Where the symbols take the nodes:
bupi: l>kibe, t>pono
vubo: l>bosa, t>zuze
paku: l>mode, t>bosa
tiza: l>nizi, t>bipo
laza: l>tiza, t>pedu
bede: l>paku, t>kidi
kimi: l>veze, t>zaru
zuva: l>dare, t>vore
kidi: l>bepo, t>kimi
zevu: l>sosi, t>zevu
mode: l>vubo, t>nura
vula: l>dufo, t>gare
besa: l>gotu, t>bato
pedu: l>bipo, t>bupi
dibu: l>biro, t>rige
fevi: l>mare, t>besa
pudu: l>nofo, t>pege
rapo: l>bato, t>zere
bizo: l>vula, t>dolo
geno: l>ridu, t>vula
sule: l>zisu, t>dare
zuze: l>bufu, t>pigi
gotu: l>rapo, t>miti
miti: l>bupi, t>deki
meza: l>pege, t>nizi
melu: l>luma, t>tota
zaru: l>vizu, t>suba
sazi: l>duke, t>befa
duke: l>kuva, t>melu
nofo: l>meza, t>laza
luma: l>zere, t>zisu
zefe: l>vafe, t>kuvo
pubo: l>biro, t>riro
nepa: l>zuze, t>bepo
duro: l>bato, t>dele
bimu: l>kimi, t>paku
pono: l>bizo, t>gonu
vizu: l>suba, t>bede
sita: l>duro, t>dane
nura: l>zevu, t>nofo
riro: l>tota, t>vula
mare: l>gare, t>zage
gonu: l>dolo, t>dufo
bosa: l>nura, t>vore
bepo: l>pigi, t>veze
gare: l>gare, t>deke
kuva: l>sule, t>sazi
biro: l>besa, t>deke
pege: l>laza, t>nizi
dufo: l>mare, t>deke
kibe: l>deki, t>bizo
vafe: l>zuze, t>pudu
bato: l>gogu, t>riro
zisu: l>zuva, t>kimi
zere: l>suba, t>sule
sosi: l>vore, t>zuze
ridu: l>deke, t>pubo
tota: l>dibu, t>duro
vore: l>nepa, t>kidi
suba: l>bede, t>mode
novi: l>zaru, t>bimu
befa: l>melu, t>dane
kuru: l>dele, t>zisu
senu: l>rapo, t>vula
deki: l>pono, t>geno
dane: l>dele, t>duke
rige: l>dele, t>sazi
dele: l>bufu, t>kuru
zage: l>riro, t>deke
bufu: l>befa, t>luma
bipo: l>miti, t>kibe
veze: l>novi, t>zaru
gogu: l>bato, t>tota
pigi: l>kimi, t>novi
deke: l>dele, t>biro
nizi: l>pedu, t>vafe
dare: l>zere, t>nepa
kuvo: l>pudu, t>kibe
bolo: l>kuvo, t>nofo
dolo: l>vula, t>mare

The rows follow the links: the fewer symbols apart two nodes are, the more alike their rows tend to be.

Row, then node:
56 -62 65 -93 -29 -107 -148 148 -5 77 -9 169 -64 -83 152 -91 -207 -145 -5 67 87 -120 -123 -184 -3 -20 72 -216 -59 97 -132 -7 -244 -10 33 -103 -180 -36 -85 68 -89 -5 177 213 -117 145 65 34 59 10 166 | zuva
42 -71 128 -4 -52 -107 -162 159 26 153 19 129 -134 -86 123 -96 -269 -138 -5 54 82 -86 -81 -112 -43 28 38 -153 -92 8 -138 4 -240 -40 46 -76 -147 21 -116 151 -65 2 119 139 -150 77 72 -23 58 -39 220 | nepa
-26 -34 91 284 -64 51 113 45 176 37 31 -113 -176 -45 -25 -3 -260 -48 29 -71 -5 97 58 191 -73 140 -83 168 -74 -133 3 91 79 -93 -46 -42 67 44 -58 178 -28 -52 -154 -73 -66 -196 -15 -134 2 -234 157 | paku
-98 14 7 -157 -32 66 -123 -113 -205 64 -155 -22 129 95 -1 233 60 27 -150 -142 59 -112 -125 -178 5 19 61 173 -100 -204 144 91 56 172 91 170 21 123 8 61 27 89 -162 -158 -15 -76 196 20 49 -12 97 | dufo
89 -45 85 -69 -94 -36 -111 52 45 155 1 190 -63 -81 142 -97 -94 -155 61 89 86 -108 -62 -150 69 -35 92 -282 -127 135 -119 -88 -158 -37 135 -15 -182 -71 -91 29 -83 -45 230 204 -92 209 -6 -13 73 -88 47 | zisu
13 -72 -182 -123 -11 -59 8 180 12 -279 -81 45 104 -51 -165 -24 -98 23 -119 -9 -105 28 -54 -52 -27 -10 36 44 -11 189 19 48 82 65 -329 -217 -117 -236 2 -45 -93 -71 -64 0 87 161 8 203 -56 107 7 | gotu
22 57 42 16 182 -165 -125 0 -134 82 236 9 2 -12 20 -173 146 88 80 145 -9 -5 114 -11 -55 -68 -114 -106 182 -91 -146 -76 -236 -51 157 73 115 93 7 10 148 74 138 67 -56 -70 -48 -26 17 291 -97 | vafe
15 -24 155 216 -152 -22 -71 58 85 171 61 48 -185 -116 -12 -41 -300 -114 -3 6 5 4 89 64 -63 150 -38 5 -197 -167 -39 3 36 -52 66 28 -46 -56 -118 251 -45 -79 -46 -55 -124 -55 1 -153 11 -241 190 | kidi
-95 27 -215 -184 146 -75 154 139 -26 -148 51 -120 75 -163 -66 58 -138 173 20 -94 -37 -61 -42 -110 10 -76 -21 -42 69 71 -50 139 274 139 -42 -160 -5 -186 99 -126 85 35 -131 -9 -21 -49 10 -52 -36 155 -209 | bupi
54 -78 36 -111 -31 -106 -140 165 22 59 -9 177 -50 -92 115 -103 -176 -131 19 73 63 -127 -114 -187 1 -38 99 -237 -75 139 -132 -31 -213 5 15 -94 -195 -86 -91 34 -85 -8 190 198 -86 186 42 39 49 23 110 | dare
70 -3 50 -3 3 115 127 -113 170 78 -23 26 -34 95 182 -57 145 -103 197 40 120 -2 -49 31 132 -108 131 -227 43 220 -48 -81 -72 -106 170 34 -44 85 3 -173 -27 -10 230 185 17 106 -89 -80 47 -153 -113 | bufu
6 54 -29 -17 217 -182 -92 31 -152 -14 247 -5 28 -62 -53 -167 150 149 59 145 -72 31 149 20 -48 -106 -116 -126 178 -33 -116 -97 -123 -45 121 26 102 2 34 -32 146 41 115 23 -11 -31 -98 12 -8 328 -206 | nizi
22 30 115 217 -186 9 -27 -45 52 171 64 40 -138 -93 -79 0 -170 -34 6 -7 -36 32 156 146 -14 156 -63 -3 -184 -213 49 -46 146 -61 115 80 22 -87 -78 232 5 -91 -100 -138 -67 -78 -48 -166 -19 -262 52 | novi
15 32 118 232 -187 51 12 -28 57 137 70 22 -138 -93 -81 -2 -165 -54 14 -7 -55 28 158 158 -27 171 -77 27 -195 -199 23 -50 184 -53 81 56 32 -100 -82 209 -3 -92 -103 -127 -38 -61 -52 -178 -43 -266 66 | zaru
13 -11 86 262 -157 42 57 47 164 68 41 -23 -155 -113 -78 -31 -273 -72 15 -32 -22 67 125 173 -54 162 -45 51 -174 -113 15 23 154 -66 -35 -35 -3 -88 -80 209 -49 -99 -122 -94 -38 -76 -68 -144 -36 -256 123 | suba
-17 2 114 260 -142 50 65 39 138 83 33 -29 -169 -115 -70 -6 -252 -69 7 -41 -20 81 117 177 -54 182 -54 98 -176 -149 21 38 161 -67 -4 0 59 -60 -64 201 -25 -100 -143 -93 -54 -93 -27 -156 -21 -256 131 | bede
96 13 -6 -10 -17 142 200 -146 175 -23 -51 -2 -7 69 119 -23 193 -70 174 31 52 48 -18 92 143 -85 92 -182 55 271 10 -116 10 -97 67 -4 -2 12 49 -239 -35 -52 197 161 78 149 -146 -18 -13 -143 -190 | melu
-64 22 28 -141 -69 69 -148 -141 -215 102 -149 23 120 111 15 223 108 26 -174 -97 44 -92 -89 -145 -24 39 52 181 -111 -221 126 46 -15 134 122 192 34 152 8 79 19 75 -131 -150 -6 -30 173 32 58 8 137 | gare
-82 -74 55 98 130 1 95 131 109 -57 -41 -176 -121 76 147 -26 -218 -34 25 -66 99 66 -154 17 -94 -47 -9 147 139 59 -84 183 -205 -68 -171 -127 25 213 16 -16 -75 119 -50 111 -92 -176 96 11 67 42 233 | zevu

Each walk starts at a row. The symbols on each line, taken left to right, move it on to the next node.
Each answer is a row, close to the row of the node it stands for.
start 103 -41 18 -69 -34 25 13 7 120 48 -31 137 -42 -14 137 -80 26 -146 132 86 94 -53 -62 -61 121 -77 130 -301 -20 258 -100 -112 -103 -75 85 -48 -152 -57 -36 -104 -73 -53 276 227 -36 216 -85 15 26 -85 -73
l l l l l t -> -73 -45 84 172 148 -18 99 109 118 -45 45 -200 -135 73 124 -73 -197 10 40 -53 79 117 -53 101 -104 -3 -74 174 138 -3 -101 165 -192 -102 -131 -108 83 223 11 40 -18 98 -71 64 -87 -252 54 -33 24 45 219
l t l l t t -> 35 23 131 207 -184 9 -58 -14 62 196 61 59 -150 -128 -62 -10 -183 -86 1 19 -12 -6 143 103 -14 174 -46 -31 -209 -205 5 -47 111 -44 124 49 6 -96 -101 240 -1 -108 -46 -93 -66 -33 -35 -161 -18 -244 93
start -55 -43 104 267 1 36 126 84 190 -18 29 -152 -187 6 34 -30 -274 -41 48 -71 31 119 13 160 -73 107 -74 189 -5 -56 -29 135 -6 -102 -112 -89 68 108 -46 137 -45 -12 -159 -37 -88 -231 11 -109 15 -153 198
l l t -> -10 -78 131 52 -22 -92 -73 177 98 97 2 32 -144 -55 170 -77 -343 -127 2 0 99 -46 -125 -102 -75 25 39 -24 -52 18 -152 90 -243 -47 -30 -113 -103 80 -97 151 -89 48 50 127 -172 -47 106 -26 66 -32 283
l t t t l -> -1 29 91 237 -166 19 62 -16 122 76 37 -14 -161 -114 -106 13 -207 -48 6 -45 -50 59 149 180 -43 176 -72 64 -185 -174 52 -9 193 -80 10 11 49 -82 -73 188 -17 -111 -124 -135 -31 -90 -50 -144 -40 -261 62
start -139 20 -204 -192 102 -36 129 106 -38 -126 -43 -121 85 -124 -55 146 -140 135 -31 -143 -20 -98 -131 -143 -7 -54 14 8 21 35 15 212 304 187 -65 -111 -34 -143 84 -102 46 52 -186 -47 -27 -73 63 -47 -9 93 -144
l t t l -> -70 26 14 -141 -52 61 -142 -111 -222 64 -149 23 128 85 -5 220 95 24 -181 -107 33 -92 -110 -160 -22 38 26 197 -99 -215 131 58 10 178 56 145 32 143 1 84 37 73 -138 -157 4 -32 192 65 34 10 136
t t l t -> 113 13 52 -53 -79 134 68 -157 97 106 -44 115 -10 97 165 -30 209 -127 142 70 88 -35 -31 4 159 -60 141 -221 -19 182 -7 -140 -69 -78 167 83 -57 50 4 -140 -24 -36 253 166 55 195 -99 -20 21 -165 -102
start -141 29 -40 -209 -1 35 -54 -75 -184 55 -146 -42 112 35 12 247 -9 64 -148 -162 53 -130 -168 -194 9 -5 31 132 -89 -212 100 140 127 204 84 114 -6 80 52 24 30 109 -179 -119 -52 -101 189 -20 51 3 60
t t t l t l -> 99 31 40 -18 -58 185 149 -208 109 35 -95 18 8 136 113 41 308 -82 123 18 53 52 -17 109 144 -57 94 -99 30 163 67 -145 5 -76 95 98 45 84 44 -211 -23 -33 203 88 135 138 -110 14 -13 -147 -140
l t l t t l -> 84 -102 8 -94 -105 -81 -89 177 79 -10 -37 177 -51 -108 65 -94 -189 -135 -20 91 9 -79 -92 -122 15 -19 104 -215 -109 182 -109 -48 -129 -6 -77 -181 -215 -165 -74 10 -138 -71 181 191 -22 258 -19 80 5 -4 74
start 68 39 5 13 -6 158 213 -163 168 32 -15 -25 -30 85 145 -11 192 -61 222 16 89 37 -21 103 135 -92 94 -175 73 208 2 -91 42 -86 153 50 10 65 63 -227 -1 -14 193 128 56 74 -113 -81 7 -149 -187
t t t t l t -> 65 35 -5 14 -22 210 183 -200 130 -12 -47 3 14 139 78 18 306 -59 182 19 48 65 14 137 129 -76 77 -96 60 211 46 -113 55 -97 108 97 36 90 55 -215 -22 -32 129 72 119 87 -132 -20 -3 -168 -177
l l l t t l -> 55 18 3 -59 17 123 128 -92 127 66 -12 46 -25 39 171 -32 107 -80 221 33 110 -24 -51 -13 151 -126 133 -269 23 266 -44 -91 17 -74 181 5 -60 27 29 -190 -21 -21 219 182 -12 131 -90 -77 44 -147 -176
start -107 4 -59 -195 -40 37 -96 -74 -187 21 -175 -21 150 75 -32 241 14 42 -189 -139 35 -119 -163 -199 -11 35 43 183 -73 -188 140 115 78 203 16 104 -37 72 26 51 4 68 -181 -153 -9 -51 189 55 38 13 97
l l l l t t -> 5 -37 -2 -66 -103 116 -134 -159 -130 -99 -191 63 155 196 -112 132 261 6 -211 -29 -58 59 -7 -2 11 62 31 247 -63 -69 205 -63 -33 50 -120 106 29 70 10 20 -49 -23 -81 -167 151 97 61 229 -42 4 111
t t l l t -> -59 9 -245 -159 114 -98 149 165 1 -225 -3 -87 72 -140 -105 27 -133 123 -42 -63 -75 -43 -39 -70 -15 -59 -23 -21 39 110 -30 131 245 114 -176 -212 -63 -225 63 -105 25 -7 -114 4 -2 10 -9 34 -37 167 -168
start 97 -54 15 -112 -45 -48 -65 98 50 71 -28 155 -17 -61 158 -87 -91 -140 82 88 63 -100 -91 -167 78 -81 110 -300 -55 206 -129 -65 -143 -17 80 -80 -174 -95 -61 -41 -79 -22 227 217 -67 231 -12 17 43 -16 12
t t t -> 36 -13 165 188 -162 -31 -135 34 38 227 78 90 -151 -128 -32 -49 -247 -110 -8 20 19 -31 99 30 -45 142 -40 -67 -214 -190 -43 -41 25 -44 130 58 -70 -82 -137 264 -14 -65 -27 -33 -107 -21 -9 -156 9 -207 141
t l t t t -> -67 -51 97 222 24 22 101 131 158 12 4 -146 -200 19 99 -57 -315 -64 24 -73 96 75 -77 100 -98 74 -44 169 32 -23 -77 171 -118 -95 -133 -96 42 161 -13 96 -62 42 -95 49 -100 -218 71 -64 25 -78 265
start -36 -15 35 -99 -80 93 -144 -206 -176 44 -184 28 151 186 -23 199 228 8 -178 -82 25 -42 -72 -73 5 34 59 187 -57 -199 168 -11 -16 86 32 204 25 150 8 44 -18 37 -98 -165 77 -8 133 97 31 -38 86
t l t t l l -> 74 -29 -33 45 -84 201 87 -195 53 -131 -126 36 116 207 -66 16 347 -38 -5 -7 -39 134 57 157 84 -12 88 94 46 156 163 -107 28 -61 -119 48 41 41 48 -151 -71 -67 22 -49 215 141 -85 149 -43 -91 -52
l t t l -> 34 -92 -99 -86 -88 15 -76 60 -48 -246 -158 85 129 54 -185 18 55 7 -202 4 -125 73 -7 -18 -34 35 37 178 -31 74 99 -12 1 52 -341 -112 -63 -133 -19 10 -85 -87 -78 -87 165 166 10 277 -60 99 95
start -29 67 -108 -38 214 -202 -12 78 -118 -73 212 -49 39 -103 -69 -141 90 169 76 116 -75 1 123 -7 -53 -99 -127 -127 213 4 -128 -36 -18 -21 40 -46 75 -91 46 -79 146 16 74 15 3 -62 -97 -12 -49 337 -265
l l l l t t -> -111 16 -123 -203 3 58 -7 -21 -151 -48 -151 -56 133 25 -48 232 -18 95 -147 -183 20 -112 -134 -177 -2 -2 52 170 -76 -125 130 164 198 217 -28 63 -20 30 42 -5 17 76 -241 -134 -5 -65 162 12 17 31 21
l l t l l l -> 57 -96 -117 -115 -74 -77 -48 161 12 -225 -110 80 77 -51 -118 -37 -81 -40 -140 44 -107 40 -49 -64 -36 20 40 15 -28 182 11 5 8 29 -331 -211 -148 -226 -15 -25 -118 -76 9 53 106 213 4 234 -67 84 67
start -57 4 3 -143 -84 82 -115 -160 -183 3 -194 0 170 126 -68 223 171 50 -212 -100 -20 -22 -74 -88 -13 53 15 221 -70 -192 186 28 44 143 -13 149 30 112 36 28 3 41 -158 -172 72 -14 154 113 13 15 108
l l l l t -> 67 26 -13 25 2 182 225 -170 165 -10 -30 -36 -3 117 109 -4 235 -49 193 15 64 63 10 129 139 -77 95 -135 65 212 24 -87 76 -106 104 56 37 61 62 -222 -14 -15 153 99 88 69 -136 -82 1 -176 -215
t t l t t l -> 23 26 121 227 -179 4 -48 -14 51 178 71 60 -127 -129 -92 4 -173 -60 -9 13 -57 10 154 94 -36 161 -64 -1 -225 -214 27 -71 141 -52 131 82 1 -95 -98 242 8 -98 -68 -115 -49 -42 -33 -175 -25 -254 66
